Below is a small trained network, with its code and all its weights. Each question gives an input and a target symbol and asks what happens when units are switched off, that is, made to give their printed mean instead of their output.

import numpy as np


def w(rows, s, z=0):
    codes = np.array(rows[::2]) - 128.0
    scale = np.full(codes.shape[1], s)
    scale[-1] = z or s
    return codes * scale


def norm(h):
    return h / np.sqrt((h * h).mean(-1, keepdims=True) + 1e-5)


def f(y):
    return np.maximum(y, 0)


def softmax(a):
    e = np.exp(a - a.max(-1, keepdims=True))
    return e / e.sum(-1, keepdims=True)


def log_softmax(a):
    a = a - a.max(-1, keepdims=True)
    return a - np.log(np.exp(a).sum(-1, keepdims=True))


def net(x, mask):
    ids = ['βζηλμξπτψ'.index(c) for c in x.split()]
    T = len(ids)
    res = E[ids] + P[:T]
    u = 0
    for l in range(3):
        r = norm(res)
        for j in range(3):
            rows = slice(2 * j, 2 * j + 2)
            q, k, v = (r @ M[l][rows].T for M in (Q, K, V))
            z = softmax(np.where(np.tri(T) > 0, q @ k.T / 2**0.5, -1e9)) @ v
            o = O[l][rows]
            res = res + np.where(mask[u + j], z, o[:, -1]) @ o[:, :-1]
        u += 3
        y = f(norm(res) @ A[l][:, :-1].T + A[l][:, -1])
        res = res + np.where(mask[u : u + 4], y, B[l][:, -1]) @ B[l][:, :-1]
        u += 4
    return log_softmax(norm(res)[-1] @ U[:, :-1].T + U[:, -1])


Q, K, V, O, A, B = {}, {}, {}, {}, {}, {}
E = w([
[43,147,198,116,64,131,65],'β',
[57,128,138,180,142,162,143],'ζ',
[54,223,139,200,65,91,99],'η',
[65,121,128,109,178,139,56],'λ',
[93,100,69,136,103,127,127],'μ',
[147,134,98,217,167,86,194],'ξ',
[252,181,174,19,197,165,145],'π',
[118,109,143,179,55,78,135],'τ',
[126,48,195,153,125,116,183],'ψ',
],0.00049)
P = w([
[111,3,165,148,181,76,99],'0',
[116,69,135,191,121,142,70],'1',
[76,129,130,123,149,81,126],'2',
[135,143,124,156,102,168,105],'3',
[98,176,128,99,131,109,168],'4',
[164,179,119,134,81,200,141],'5',
[115,208,120,93,106,118,192],'6',
],0.00052)
Q[0] = w([
[161,88,127,119,110,75,118],'0.h0',
[157,105,120,135,79,132,118],'0.h0',
[166,138,115,172,68,225,113],'0.h1',
[192,16,166,188,178,113,2],'0.h1',
[173,132,177,109,191,152,117],'0.h2',
[164,132,177,106,200,137,123],'0.h2',
],0.0041)
K[0] = w([
[55,58,68,226,57,94,60],'0.h0',
[77,121,108,137,111,58,187],'0.h0',
[72,210,140,49,152,56,252],'0.h1',
[89,21,138,129,211,24,54],'0.h1',
[43,134,75,193,61,77,121],'0.h2',
[50,114,84,196,58,92,91],'0.h2',
],0.0035)
V[0] = w([
[110,110,131,208,51,84,84],'0.h0',
[94,109,105,181,33,18,151],'0.h0',
[220,129,229,140,108,9,97],'0.h1',
[91,167,233,206,229,165,126],'0.h1',
[39,148,52,194,75,118,121],'0.h2',
[178,124,88,138,134,123,187],'0.h2',
],0.0013)
O[0] = w([
[108,105,140,109,196,177,193,253],'0.h0',
[103,112,157,138,218,208,143,218],'0.h0',
[73,146,116,62,99,189,254,49],'0.h1',
[186,79,61,41,33,37,131,186],'0.h1',
[108,62,129,172,68,52,125,162],'0.h2',
[129,109,153,104,147,153,68,49],'0.h2',
],0.0014,0.00043)
A[0] = w([
[172,2,110,235,178,86,217,197],'0.n0',
[167,182,96,72,38,92,171,128],'0.n1',
[73,176,130,80,202,14,173,253],'0.n2',
[188,96,146,161,67,223,113,252],'0.n3',
],0.00089,0.00058)
B[0] = w([
[14,254,107,92,47,26,137,255],'0.n0',
[65,129,40,146,107,225,119,186],'0.n1',
[220,107,139,186,57,247,73,242],'0.n2',
[47,165,144,78,196,9,160,211],'0.n3',
],0.00078,0.00099)
Q[1] = w([
[78,203,129,194,191,184,72],'1.h0',
[104,226,75,146,117,210,119],'1.h0',
[134,195,93,92,152,191,74],'1.h1',
[155,211,129,98,127,163,106],'1.h1',
[57,223,35,220,1,132,137],'1.h2',
[199,19,234,39,254,109,116],'1.h2',
],0.003)
K[1] = w([
[95,193,215,204,86,36,103],'1.h0',
[80,232,167,200,74,168,88],'1.h0',
[155,151,62,63,131,172,241],'1.h1',
[183,182,114,70,167,175,186],'1.h1',
[253,204,144,95,120,185,106],'1.h2',
[10,49,122,164,136,61,145],'1.h2',
],0.0029)
V[1] = w([
[145,51,33,9,14,130,161],'1.h0',
[109,72,12,81,99,169,158],'1.h0',
[116,147,132,39,172,227,221],'1.h1',
[250,114,106,98,124,115,67],'1.h1',
[151,174,12,229,59,104,240],'1.h2',
[109,226,219,240,2,202,89],'1.h2',
],0.00077)
O[1] = w([
[152,148,186,181,234,133,88,158],'1.h0',
[174,113,174,142,160,119,84,190],'1.h0',
[113,156,115,152,69,65,98,135],'1.h1',
[66,195,150,115,120,129,185,2],'1.h1',
[7,145,163,91,125,109,89,118],'1.h2',
[64,69,117,92,203,58,119,48],'1.h2',
],0.0012,0.00054)
A[1] = w([
[49,200,95,200,2,111,130,239],'1.n0',
[108,8,111,131,184,127,8,49],'1.n1',
[211,241,185,109,2,109,182,1],'1.n2',
[144,15,245,157,61,34,179,116],'1.n3',
],0.00081,0.00066)
B[1] = w([
[219,142,180,92,98,152,166,251],'1.n0',
[91,185,129,84,64,77,194,162],'1.n1',
[13,158,138,249,145,161,111,168],'1.n2',
[99,195,59,166,124,122,58,168],'1.n3',
],0.0012,0.0014)
Q[2] = w([
[130,167,220,179,88,42,118],'2.h0',
[54,92,174,190,76,17,141],'2.h0',
[20,63,182,167,86,35,132],'2.h1',
[228,200,81,83,139,211,151],'2.h1',
[33,198,157,116,26,66,178],'2.h2',
[115,253,148,123,12,169,162],'2.h2',
],0.0035)
K[2] = w([
[69,129,98,152,38,131,143],'2.h0',
[77,71,113,131,60,70,153],'2.h0',
[108,132,207,137,123,72,110],'2.h1',
[163,137,48,108,130,183,152],'2.h1',
[243,254,180,89,131,138,139],'2.h2',
[198,161,105,31,166,204,125],'2.h2',
],0.0046)
V[2] = w([
[126,152,190,204,120,104,82],'2.h0',
[114,135,6,59,82,147,123],'2.h0',
[106,138,187,77,86,128,66],'2.h1',
[132,91,111,66,221,73,100],'2.h1',
[74,56,81,102,71,111,175],'2.h2',
[161,157,77,174,161,63,201],'2.h2',
],0.0014)
O[2] = w([
[174,79,99,22,151,156,176,177],'2.h0',
[67,24,181,243,124,96,126,137],'2.h0',
[126,102,40,201,140,147,159,127],'2.h1',
[168,229,138,131,39,188,169,1],'2.h1',
[236,195,139,99,172,171,108,146],'2.h2',
[63,78,188,83,71,225,11,129],'2.h2',
],0.0011,0.00086)
A[2] = w([
[164,37,102,104,203,144,96,175],'2.n0',
[202,107,238,161,51,105,199,135],'2.n1',
[28,146,126,200,93,72,108,67],'2.n2',
[92,166,180,252,254,119,8,3],'2.n3',
],0.00098,0.00058)
B[2] = w([
[142,166,176,148,118,128,152,218],'2.n0',
[147,87,106,145,170,173,94,203],'2.n1',
[157,148,110,65,155,131,130,250],'2.n2',
[55,192,128,249,208,102,16,254],'2.n3',
],0.0017,0.0007)
U = w([
[58,169,148,231,214,119,35,216],'β',
[185,124,61,185,161,67,243,46],'ζ',
[76,206,91,144,23,172,170,35],'η',
[177,86,84,64,68,1,33,88],'λ',
[53,75,222,38,56,189,58,110],'μ',
[34,62,122,56,177,53,202,196],'ξ',
[77,79,211,128,190,217,220,11],'π',
[206,33,87,193,75,151,93,115],'τ',
[247,196,145,37,172,225,142,246],'ψ',
],0.0059,0.0014)

Each question gives the input, a string of symbols that net reads in full, and the target symbol t.
The units are the heads (2 rows each of Q, K, V and O) and the neurons (one row each of A and B). Each row of codes is followed by its name. A weight is (code - 128) times the scale printed after its matrix; where a second scale follows, it is the last column's (O, A, B and U).
mask holds one flag per unit, layer by layer, with each layer's heads first. A switched-off unit (its flag False) gives its mean, the last column of its rows in O or B, instead of its output. The means were averaged over made-up inputs and are rounded, as every weight is.
A unit's drop is (log p(t) with every unit on - log p(t) with that unit switched off) / (log p(t) with every unit on - log p(t) with every unit switched off).
top k neurons: the k neurons with the biggest drops, biggest first
top k neurons in layer l: the k neurons of layer l with the biggest drops, biggest first
heads that matter: for each layer, one digit per head in row order, 1 if its drop is at least 0.15 and else 0, layers parted by /
input ξ η μ β ψ, target ζ: heads that matter -> 110 / 010 / 011
input μ μ μ μ ζ μ, target λ: heads that matter -> 010 / 001 / 000
input ψ ξ μ, target μ: top 3 neurons -> [0.n0; 1.n1; 2.n3]
input μ μ π η μ μ λ, target λ: top 4 neurons -> [1.n1; 1.n2; 1.n0; 2.n2]
input μ μ ξ η μ ψ μ, target ψ: top 2 neurons in layer 2 -> [2.n3; 2.n0]
input μ μ μ μ ζ η ζ, target ξ: heads that matter -> 001 / 001 / 000
input μ ζ ψ, target λ: top 4 neurons -> [1.n3; 0.n0; 2.n3; 1.n0]
input μ η μ η μ, target ξ: heads that matter -> 101 / 001 / 000
input μ μ μ ζ ξ, target λ: heads that matter -> 011 / 001 / 001
input μ ζ μ ζ ξ τ, target μ: heads that matter -> 100 / 001 / 001
input ζ π π μ, target η: heads that matter -> 001 / 010 / 001
input μ ζ μ, target λ: heads that matter -> 011 / 000 / 001
input τ π λ η μ, target ζ: top 3 neurons in layer 2 -> [2.n3; 2.n1; 2.n0]
input π μ μ μ μ π, target β: heads that matter -> 001 / 000 / 000
input μ μ π μ ζ ψ, target ξ: heads that matter -> 000 / 000 / 001
input ξ ζ η η, target ξ: top 3 neurons -> [2.n3; 1.n0; 0.n2]
input μ η τ, target ξ: top neuron in layer 1 -> [1.n3]
input ξ π μ μ μ μ ζ, target τ: top 4 neurons -> [1.n0; 0.n0; 2.n1; 0.n3]
input η η π π, target η: top 3 neurons -> [1.n2; 1.n0; 2.n3]
input π μ ξ μ μ ζ μ, target τ: heads that matter -> 001 / 100 / 000
input ξ μ ψ, target β: top neuron in layer 1 -> [1.n3]
input ξ ξ π ζ, target τ: heads that matter -> 100 / 000 / 000
input ξ μ π π, target η: top neuron in layer 0 -> [0.n1]
input μ μ ζ ξ ζ, target μ: heads that matter -> 000 / 001 / 001
input β ζ τ, target λ: top 3 neurons -> [1.n3; 0.n0; 2.n3]
input τ τ ξ, target π: heads that matter -> 100 / 000 / 001
input τ μ η ζ, target ξ: heads that matter -> 011 / 001 / 000
input λ ζ μ ξ η, target μ: top neuron in layer 1 -> [1.n0]
input μ ξ μ ζ μ η η, target ξ: top 3 neurons -> [2.n3; 1.n0; 0.n0]
